[[-18 -12]
 [-25 -14]
 [ 19  33]]
->
[[-18 -12]
 [-25 -14]]

[[ 19  32  32]
 [-16   8  28]
 [-19 -32 -30]]
->
[[ 19  32]
 [-16   8]]

[[  7   0 -11 -16]
 [ 25 -15 -10  -8]
 [ 24 -14  -7  -5]
 [  4  -1 -10 -18]
 [ 23 -16   0  -9]]
->
[[  7   0]
 [ 25 -15]]

[[-19  -9 -16 -27]
 [ 23   7  15 -27]
 [ -3   0 -29   2]]
->
[[-19  -9]
 [ 23   7]]

[[ 15  17  16]
 [-25  11  -1]
 [ -8  15   2]
 [ -4  16   0]]
->
[[ 15  17]
 [-25  11]]

[[  0  -4  10  -5]
 [-14 -16  -8 -23]
 [-16 -15  -7 -25]]
->
[[  0  -4]
 [-14 -16]]

[[-19  -7 -30  16 -16]
 [-13  -7 -18  13  -7]
 [-16  -7 -29  13 -12]
 [ -3  -7  -2   2   0]]
->
[[-19  -7]
 [-13  -7]]
---
[[ 19  -4]
 [ 20   4]
 [-24  -6]
 [-30 -10]]
->
[[19 -4]
 [20  4]]

[[ 25  26 -18 -25 -25]
 [ 27  31 -24 -24 -29]
 [ 29  21 -22 -22 -16]
 [-29 -29  25  27  23]]
->
[[25 26]
 [27 31]]

[[ 14 -17   8  19 -27]
 [ 13  17 -24  13 -13]]
->
[[ 14 -17]
 [ 13  17]]

[[ -3  -1   0  -1 -10]
 [-17  19  15 -13  18]
 [-14   8  16 -14   8]
 [ 30 -34 -22  21 -26]
 [-14  14   6  -7   4]]
->
[[ -3  -1]
 [-17  19]]

[[ 24  -9   7   5  26]
 [ -8  -9  22  -4  -9]
 [-15 -18  -8 -29 -20]
 [  3 -14  17  -5 -10]
 [ 27  11   7  -7 -19]]
->
[[24 -9]
 [-8 -9]]

[[ -9   9   1 -21]
 [  3  -3   7  29]]
->
[[-9  9]
 [ 3 -3]]
---
[[  6  -3  -4   0  -1  -1   2  -6  -1   1  -4  -1]
 [ -5   4  -6  -1  -1   3  -2 -26   0  -2   2  -1]]
->
[[ -1  -4   1  -1  -6   2  -1  -1   0  -4  -3   6]
 [ -1   2  -2   0 -26  -2   3  -1  -1  -6   4  -5]]

[[ 28 -17 -19 -26 -26 -21 -24  30 -19 -23 -16  30 -23]
 [ 23 -18 -14 -19 -19 -15 -17  22 -18 -19 -12  22 -16]
 [ 28 -20 -19 -18 -30 -15 -18  24 -14 -18  -9  23 -21]
 [ 32 -26 -23 -26 -32 -26 -23  31 -21 -25 -18  29 -30]
 [ 11 -13 -12 -10 -12 -11 -11  14  -4  -6  -2  14 -18]
 [ 25 -14 -17 -18 -20 -16 -14  15  -9 -13  -4  20 -16]]
->
[[-23  30 -16 -23 -19  30 -24 -21 -26 -26 -19 -17  28]
 [-16  22 -12 -19 -18  22 -17 -15 -19 -19 -14 -18  23]
 [-21  23  -9 -18 -14  24 -18 -15 -30 -18 -19 -20  28]
 [-30  29 -18 -25 -21  31 -23 -26 -32 -26 -23 -26  32]
 [-18  14  -2  -6  -4  14 -11 -11 -12 -10 -12 -13  11]
 [-16  20  -4 -13  -9  15 -14 -16 -20 -18 -17 -14  25]]

[[ 32   6  -7  -6 -33]
 [ 14   2  -3  -2 -15]
 [ 21   3  -4  -4 -21]
 [ 26   2  -3  -3 -27]
 [ 30   4  -5  -5 -31]]
->
[[-33  -6  -7   6  32]
 [-15  -2  -3   2  14]
 [-21  -4  -4   3  21]
 [-27  -3  -3   2  26]
 [-31  -5  -5   4  30]]

[[-15 -12 -13 -20 -11  -9  27 -12 -13  -7  26 -16   0 -10 -12 -11]
 [-13 -17 -13 -24 -17 -17 -24 -18 -13 -17 -29 -17  -3 -15 -14 -15]]
->
[[-11 -12 -10   0 -16  26  -7 -13 -12  27  -9 -11 -20 -13 -12 -15]
 [-15 -14 -15  -3 -17 -29 -17 -13 -18 -24 -17 -17 -24 -13 -17 -13]]

[[ 22  -1   1   1]
 [ 31  -1   2   2]
 [ 18 -33  33   3]
 [  9   3   0   2]
 [ 16 -30  31   0]
 [ -3  -2   3   0]
 [  4 -13  14   0]
 [ 12   0  -2   1]]
->
[[  1   1  -1  22]
 [  2   2  -1  31]
 [  3  33 -33  18]
 [  2   0   3   9]
 [  0  31 -30  16]
 [  0   3  -2  -3]
 [  0  14 -13   4]
 [  1  -2   0  12]]

[[-22 -27 -30   3 -14   6  -6  10  -1   1   8  -6  25  17  26 -23]
 [ 15  -3  24   5 -27  23  23   5  29 -13  31 -10  33  -8  -8 -13]
 [-27 -14  17  -7  24  12  22  19 -33 -31 -26 -18  22 -13 -27   1]
 [ -3  30  17 -15  23  27  -2 -22  23   6  12   5 -10 -32  14 -29]
 [ 33  15  30  25   0  -3 -20 -30 -16 -25  25 -11  22  28 -21   1]
 [ -1  23  -2   4 -14 -19  28  -7  -4  -2 -10 -25 -17   3  30  20]]
->
[[-23  26  17  25  -6   8   1  -1  10  -6   6 -14   3 -30 -27 -22]
 [-13  -8  -8  33 -10  31 -13  29   5  23  23 -27   5  24  -3  15]
 [  1 -27 -13  22 -18 -26 -31 -33  19  22  12  24  -7  17 -14 -27]
 [-29  14 -32 -10   5  12   6  23 -22  -2  27  23 -15  17  30  -3]
 [  1 -21  28  22 -11  25 -25 -16 -30 -20  -3   0  25  30  15  33]
 [ 20  30   3 -17 -25 -10  -2  -4  -7  28 -19 -14   4  -2  23  -1]]

[[-13 -14 -16 -11 -14  25 -11 -12 -11  25 -11   1 -10 -11 -12]
 [-12 -11 -16 -11 -12 -22 -16 -11 -12 -22 -12  -3 -11 -12 -13]
 [ 12   8  13  11   9  15   9  13  16  17  11  -1  12   9   7]
 [  9   7  12  10  10  16  14  12  19  16   9   0  13  13  10]
 [ 11  15  17  10  13 -27   9  12   9 -29  15   0  10  12  13]]
->
[[-12 -11 -10   1 -11  25 -11 -12 -11  25 -14 -11 -16 -14 -13]
 [-13 -12 -11  -3 -12 -22 -12 -11 -16 -22 -12 -11 -16 -11 -12]
 [  7   9  12  -1  11  17  16  13   9  15   9  11  13   8  12]
 [ 10  13  13   0   9  16  19  12  14  16  10  10  12   7   9]
 [ 13  12  10   0  15 -29   9  12   9 -27  13  10  17  15  11]]

[[ -1  -2 -12   8   8  -9   0   7]
 [ -6  15 -14  -9  -1  -5  -9  10]
 [  0   5 -10   0  -7   3  -2   0]
 [-11 -24  -9  13  18 -23 -16  -5]
 [-14 -25   0   2   7  -1  12   2]
 [ -2   0   3  -8  -3   8  10   9]
 [ 16 -11  -1   1  13  14  -8  -6]
 [ -7   8  -5  -8  11   0  -4  11]
 [-11   1   2   2   4  -2   5  -3]
 [ -8   5   3  -7  -3   5   1  -4]]
->
[[  7   0  -9   8   8 -12  -2  -1]
 [ 10  -9  -5  -1  -9 -14  15  -6]
 [  0  -2   3  -7   0 -10   5   0]
 [ -5 -16 -23  18  13  -9 -24 -11]
 [  2  12  -1   7   2   0 -25 -14]
 [  9  10   8  -3  -8   3   0  -2]
 [ -6  -8  14  13   1  -1 -11  16]
 [ 11  -4   0  11  -8  -5   8  -7]
 [ -3   5  -2   4   2   2   1 -11]
 [ -4   1   5  -3  -7   3   5  -8]]

[[17 21 20]
 [13 13 13]
 [17 29 18]
 [15 13 27]
 [ 9 15 25]
 [15 14 33]
 [18 13 10]]
->
[[20 21 17]
 [13 13 13]
 [18 29 17]
 [27 13 15]
 [25 15  9]
 [33 14 15]
 [10 13 18]]
